Below are the code and all the weights of a small trained network. Each question names an input and a target symbol and asks about switching units off, where a switched-off unit gives its printed mean instead of its output.

import numpy as np


def w(rows, s, z=0):
    codes = np.array(rows[::2]) - 128.0
    scale = np.full(codes.shape[1], s)
    scale[-1] = z or s
    return codes * scale


def norm(h):
    return h / np.sqrt((h * h).mean(-1, keepdims=True) + 1e-5)


def f(y):
    return y / 2 * (1 + np.tanh(0.7978845608 * (y + 0.044715 * y**3)))


def softmax(a):
    e = np.exp(a - a.max(-1, keepdims=True))
    return e / e.sum(-1, keepdims=True)


def log_softmax(a):
    a = a - a.max(-1, keepdims=True)
    return a - np.log(np.exp(a).sum(-1, keepdims=True))


def net(x, mask):
    ids = ['αβγδεζηθλμπστφψω'.index(c) for c in x.split()]
    T = len(ids)
    res = E[ids] + P[:T]
    q, k, v = (norm(res) @ M[0].T for M in (Q, K, V))
    z = softmax(np.where(np.tri(T) > 0, q @ k.T / 2**0.5, -1e9)) @ v
    res = res + np.where(mask[0], z, O[0][:, -1]) @ O[0][:, :-1]
    y = f(norm(res) @ A[0][:, :-1].T + A[0][:, -1])
    res = res + np.where(mask[1:13], y, B[0][:, -1]) @ B[0][:, :-1]
    return log_softmax(norm(res)[-1] @ U[:, :-1].T + U[:, -1])


Q, K, V, O, A, B = {}, {}, {}, {}, {}, {}
E = w([
[113,110,61,133],'α',
[138,115,156,71],'β',
[92,110,32,87],'γ',
[138,118,179,47],'δ',
[122,117,141,77],'ε',
[105,112,26,121],'ζ',
[146,114,140,124],'η',
[122,100,248,135],'θ',
[53,147,109,232],'λ',
[123,125,157,67],'μ',
[29,164,58,64],'π',
[215,137,118,202],'σ',
[115,111,170,35],'τ',
[147,124,12,164],'φ',
[194,149,147,246],'ψ',
[177,152,244,4],'ω',
],0.024)
P = w([
[141,134,170,116],'0',
[139,156,157,106],'1',
[118,26,164,99],'2',
[137,156,152,118],'3',
[115,17,162,97],'4',
[133,155,144,114],'5',
[113,13,164,99],'6',
[133,154,142,115],'7',
[111,8,164,95],'8',
[132,155,141,118],'9',
],0.015)
Q[0] = w([
[136,5,128,121],'head 0',
[169,171,95,103],'head 0',
],0.017)
K[0] = w([
[6,109,174,160],'head 0',
[178,104,128,170],'head 0',
],0.019)
V[0] = w([
[254,79,122,127],'head 0',
[97,130,174,210],'head 0',
],0.011)
O[0] = w([
[235,222,129,74,112],'head 0',
[76,181,254,224,10],'head 0',
],0.0098,0.0012)
A[0] = w([
[182,150,92,148,117],'neuron 0',
[84,135,116,82,207],'neuron 1',
[82,163,67,147,227],'neuron 2',
[142,148,199,108,136],'neuron 3',
[133,116,139,184,48],'neuron 4',
[177,93,172,202,9],'neuron 5',
[100,110,109,159,255],'neuron 6',
[165,48,134,175,243],'neuron 7',
[68,143,188,147,137],'neuron 8',
[80,181,135,170,254],'neuron 9',
[58,103,46,156,116],'neuron 10',
[144,118,79,253,182],'neuron 11',
],0.021,0.0079)
B[0] = w([
[91,122,85,159,176],'neuron 0',
[108,159,88,215,244],'neuron 1',
[153,160,203,90,223],'neuron 2',
[102,94,102,188,203],'neuron 3',
[212,128,123,151,132],'neuron 4',
[131,4,98,128,150],'neuron 5',
[148,147,182,47,223],'neuron 6',
[132,198,134,170,254],'neuron 7',
[165,111,30,183,172],'neuron 8',
[57,208,165,139,189],'neuron 9',
[121,94,166,125,236],'neuron 10',
[62,152,120,92,204],'neuron 11',
],0.014,0.009)
U = w([
[145,67,213,175,244],'α',
[10,35,199,114,129],'β',
[11,184,169,213,1],'γ',
[228,135,178,118,254],'δ',
[159,151,103,141,152],'ε',
[167,24,108,77,120],'ζ',
[115,169,63,89,140],'η',
[107,136,75,41,81],'θ',
[161,72,130,39,123],'λ',
[240,132,80,104,162],'μ',
[252,225,152,200,55],'π',
[67,107,71,106,145],'σ',
[106,150,120,129,209],'τ',
[64,51,70,62,65],'φ',
[120,46,89,31,88],'ψ',
[223,36,201,101,97],'ω',
],0.017,0.0096)

Each question gives the input, a string of symbols that net reads in full, and the target symbol t.
The units are the heads (2 rows each of Q, K, V and O) and the neurons (one row each of A and B). Each row of codes is followed by its name. A weight is (code - 128) times the scale printed after its matrix; where a second scale follows, it is the last column's (O, A, B and U).
mask holds one flag per unit, heads first, then neurons. A switched-off unit (its flag False) gives its mean, the last column of its rows in O or B, instead of its output. The means were averaged over made-up inputs and are rounded, as every weight is.
A unit's drop is (log p(t) with every unit on - log p(t) with that unit switched off) / (log p(t) with every unit on - log p(t) with every unit switched off).
The circuit of an input: a set's keep is (log p(t) with only the set's units on - log p(t) with every unit switched off) / (log p(t) with every unit on - log p(t) with every unit switched off). Starting from the 12 units with the biggest drops (on a tie, the unit counted first), units are removed one at a time, each time the one whose removal leaves the highest keep (on an exact tie, the one counted first), for as long as the keep stays at least 0.8.
circuit, biggest first: the units of the circuit, biggest drop first
unit that matters most: the unit with the biggest drop
k most important neurons: the k neurons with the biggest drops, biggest first
drop of u: that unit's drop, to one decimal
input ω ω ψ α γ, target ψ: circuit, biggest first : (head 0; neuron 9; neuron 3)
input ω ψ π α θ λ δ, target γ: unit that matters most : neuron 7
input ω π α δ ψ, target β: circuit, biggest first : (neuron 11; head 0)
input ζ η δ ζ π π σ, target β: 2 most important neurons : (neuron 11; neuron 5)
input ζ ω η φ β ψ α π φ, target β: 2 most important neurons : (neuron 10; neuron 11)
input α γ η π β δ ψ, target β: circuit, biggest first : (neuron 11; neuron 5)
input η η η α π, target β: circuit, biggest first : (neuron 10; head 0)
input θ φ ζ η δ, target α: circuit, biggest first : (neuron 11; head 0)
input ω α ζ μ λ η η η β, target γ: circuit, biggest first : (neuron 7; neuron 10)
input ζ λ γ, target γ: 3 most important neurons : (neuron 8; neuron 7; neuron 9)
input μ σ λ ψ μ σ η δ ψ, target γ: 3 most important neurons : (neuron 11; neuron 9; neuron 7)
input α μ β ψ ω, target ω: circuit, biggest first : (head 0; neuron 9; neuron 11; neuron 3)
input α δ δ, target ζ: circuit, biggest first : (head 0; neuron 2; neuron 11; neuron 6)
input γ β π α η τ, target σ: unit that matters most : neuron 1
input η α γ φ θ η ω, target α: 4 most important neurons : (neuron 3; neuron 6; neuron 11; neuron 2)
input π ζ π ε γ λ μ η η, target γ: 3 most important neurons : (neuron 7; neuron 8; neuron 2)
input α ψ θ ζ β, target α: 3 most important neurons : (neuron 9; neuron 11; neuron 3)
input α ψ τ ψ ω, target ω: 4 most important neurons : (neuron 9; neuron 11; neuron 3; neuron 7)
input π ε λ α η, target γ: 3 most important neurons : (neuron 7; neuron 9; neuron 8)
input μ π ω λ φ, target γ: 2 most important neurons : (neuron 7; neuron 9)
input α π σ τ, target σ: 2 most important neurons : (neuron 1; neuron 7)
input α β η β, target μ: 3 most important neurons : (neuron 9; neuron 11; neuron 7)
input σ ζ β ζ α τ μ, target σ: 3 most important neurons : (neuron 2; neuron 10; neuron 1)
input σ σ θ ψ β η η α τ, target α: 2 most important neurons : (neuron 11; neuron 9)
input θ δ η μ δ, target α: unit that matters most : neuron 9
input η σ β λ α α β, target γ: 4 most important neurons : (neuron 7; neuron 9; neuron 8; neuron 10)
input γ μ ε μ η, target π: unit that matters most : neuron 7
input ε β λ ψ τ, target γ: drop of head 0 : 0.4
input η ε φ τ ζ π π, target β: drop of neuron 10 : 0.3
input θ θ ω ζ μ α β, target α: drop of neuron 3 : 0.2
